Below are the code and all the weights of a small trained network. Each question names an input and a class and asks about switching units off, where a switched-off unit gives its printed mean instead of its output.

import numpy as np


def w(rows, s, z=0):
    codes = np.array(rows[::2]) - 128.0
    scale = np.full(codes.shape[1], s)
    scale[-1] = z or s
    return codes * scale


def norm(h):
    return h / np.sqrt((h * h).mean(-1, keepdims=True) + 1e-5)


def f(y):
    return y / 2 * (1 + np.tanh(0.7978845608 * (y + 0.044715 * y**3)))


def log_softmax(a):
    a = a - a.max(-1, keepdims=True)
    return a - np.log(np.exp(a).sum(-1, keepdims=True))


def net(x, mask):
    res = np.array(x, float).reshape(1, 4) / 4 @ E
    u = 0
    for l in range(2):
        y = f(norm(res) @ A[l][:, :-1].T + A[l][:, -1])
        res = res + np.where(mask[u : u + 9], y, B[l][:, -1]) @ B[l][:, :-1]
        u += 9
    return log_softmax(norm(res)[-1] @ U[:, :-1].T + U[:, -1])


A, B = {}, {}
E = w([
[62,190,33,41],'x0',
[92,188,73,251],'x1',
[70,52,218,56],'x2',
[76,239,162,99],'x3',
],0.0014)
A[0] = w([
[78,18,205,92,76],'0.n0',
[135,229,85,150,92],'0.n1',
[139,195,121,120,6],'0.n2',
[127,136,160,103,141],'0.n3',
[132,254,103,135,71],'0.n4',
[72,170,136,66,64],'0.n5',
[222,70,103,68,41],'0.n6',
[211,108,152,193,84],'0.n7',
[124,136,206,185,98],'0.n8',
],0.0041,0.0011)
B[0] = w([
[212,139,22,108,251],'0.n0',
[47,16,16,146,172],'0.n1',
[108,136,100,142,99],'0.n2',
[111,175,132,98,146],'0.n3',
[96,99,20,158,175],'0.n4',
[101,251,139,185,158],'0.n5',
[71,47,129,69,158],'0.n6',
[84,210,145,98,170],'0.n7',
[153,119,174,75,164],'0.n8',
],0.0028,0.0014)
A[1] = w([
[74,159,87,55,110],'1.n0',
[113,138,78,63,166],'1.n1',
[98,253,207,12,133],'1.n2',
[88,165,175,206,78],'1.n3',
[131,160,95,157,73],'1.n4',
[183,52,114,158,114],'1.n5',
[101,165,100,133,7],'1.n6',
[124,129,132,18,219],'1.n7',
[164,67,112,143,113],'1.n8',
],0.0044,0.0016)
B[1] = w([
[151,170,167,128,181],'1.n0',
[144,156,196,155,195],'1.n1',
[170,140,172,234,240],'1.n2',
[138,29,156,76,134],'1.n3',
[106,120,110,107,120],'1.n4',
[90,255,103,152,174],'1.n5',
[85,183,126,33,100],'1.n6',
[201,48,183,159,251],'1.n7',
[97,219,84,155,154],'1.n8',
],0.0037,0.0017)
U = w([
[166,72,130,32,75],'0',
[59,84,127,141,1],'1',
[188,116,212,186,229],'2',
[71,206,161,93,12],'3',
[76,177,5,172,216],'4',
],0.011,0.0053)

Each question gives the input, the list of numbers given to net, and the class t.
The units are the neurons (one row each of A and B). Each row of codes is followed by its name. A weight is (code - 128) times the scale printed after its matrix; where a second scale follows, it is the last column's (A, B and U).
mask holds one flag per neuron, layer by layer. A switched-off neuron (its flag False) gives its mean, the last column of its row in B, instead of its output. The means were averaged over made-up inputs and are rounded, as every weight is.
A unit's drop is (log p(t) with every unit on - log p(t) with that unit switched off) / (log p(t) with every unit on - log p(t) with every unit switched off).
The circuit of an input: a set's keep is (log p(t) with only the set's units on - log p(t) with every unit switched off) / (log p(t) with every unit on - log p(t) with every unit switched off). Starting from the 12 units with the biggest drops (on a tie, the unit counted first), units are removed one at a time, each time the one whose removal leaves the highest keep (on an exact tie, the one counted first), for as long as the keep stays at least 0.8.
units of the circuit, in order: the units of the circuit, biggest drop first
k most important neurons: the k neurons with the biggest drops, biggest first
top k neurons in layer l: the k neurons of layer l with the biggest drops, biggest first
drop when u is switched off: that unit's drop, to one decimal
input [-5,4,-4,-1], class 4: most important neuron => 1.n7
input [6,-6,6,-6], class 2: 4 most important neurons => 1.n7, 0.n1, 0.n4, 1.n1
input [-1,2,2,-6], class 4: 2 most important neurons => 1.n5, 1.n2
input [-5,4,-2,-7], class 4: units of the circuit, in order => 1.n7, 1.n5
input [-7,-1,-6,-7], class 4: top 3 neurons in layer 1 => 1.n5, 1.n7, 1.n8
input [7,-5,2,8], class 2: units of the circuit, in order => 1.n2, 1.n7
input [-2,4,0,-6], class 4: units of the circuit, in order => 1.n7, 1.n5
input [-6,-1,-7,2], class 4: 2 most important neurons => 1.n7, 0.n1
input [-4,-1,-4,-6], class 4: top 2 neurons in layer 1 => 1.n5, 1.n7
input [5,-6,1,-4], class 2: 2 most important neurons => 1.n7, 0.n1
input [-3,6,6,-7], class 4: top 2 neurons in layer 1 => 1.n5, 1.n7
input [1,-5,8,5], class 2: drop when 1.n2 is switched off => 0.2
input [6,1,7,3], class 2: drop when 1.n2 is switched off => 0.2
input [2,-6,-2,6], class 2: units of the circuit, in order => 1.n2
input [-2,-3,-6,-7], class 4: drop when 1.n5 is switched off => 0.3
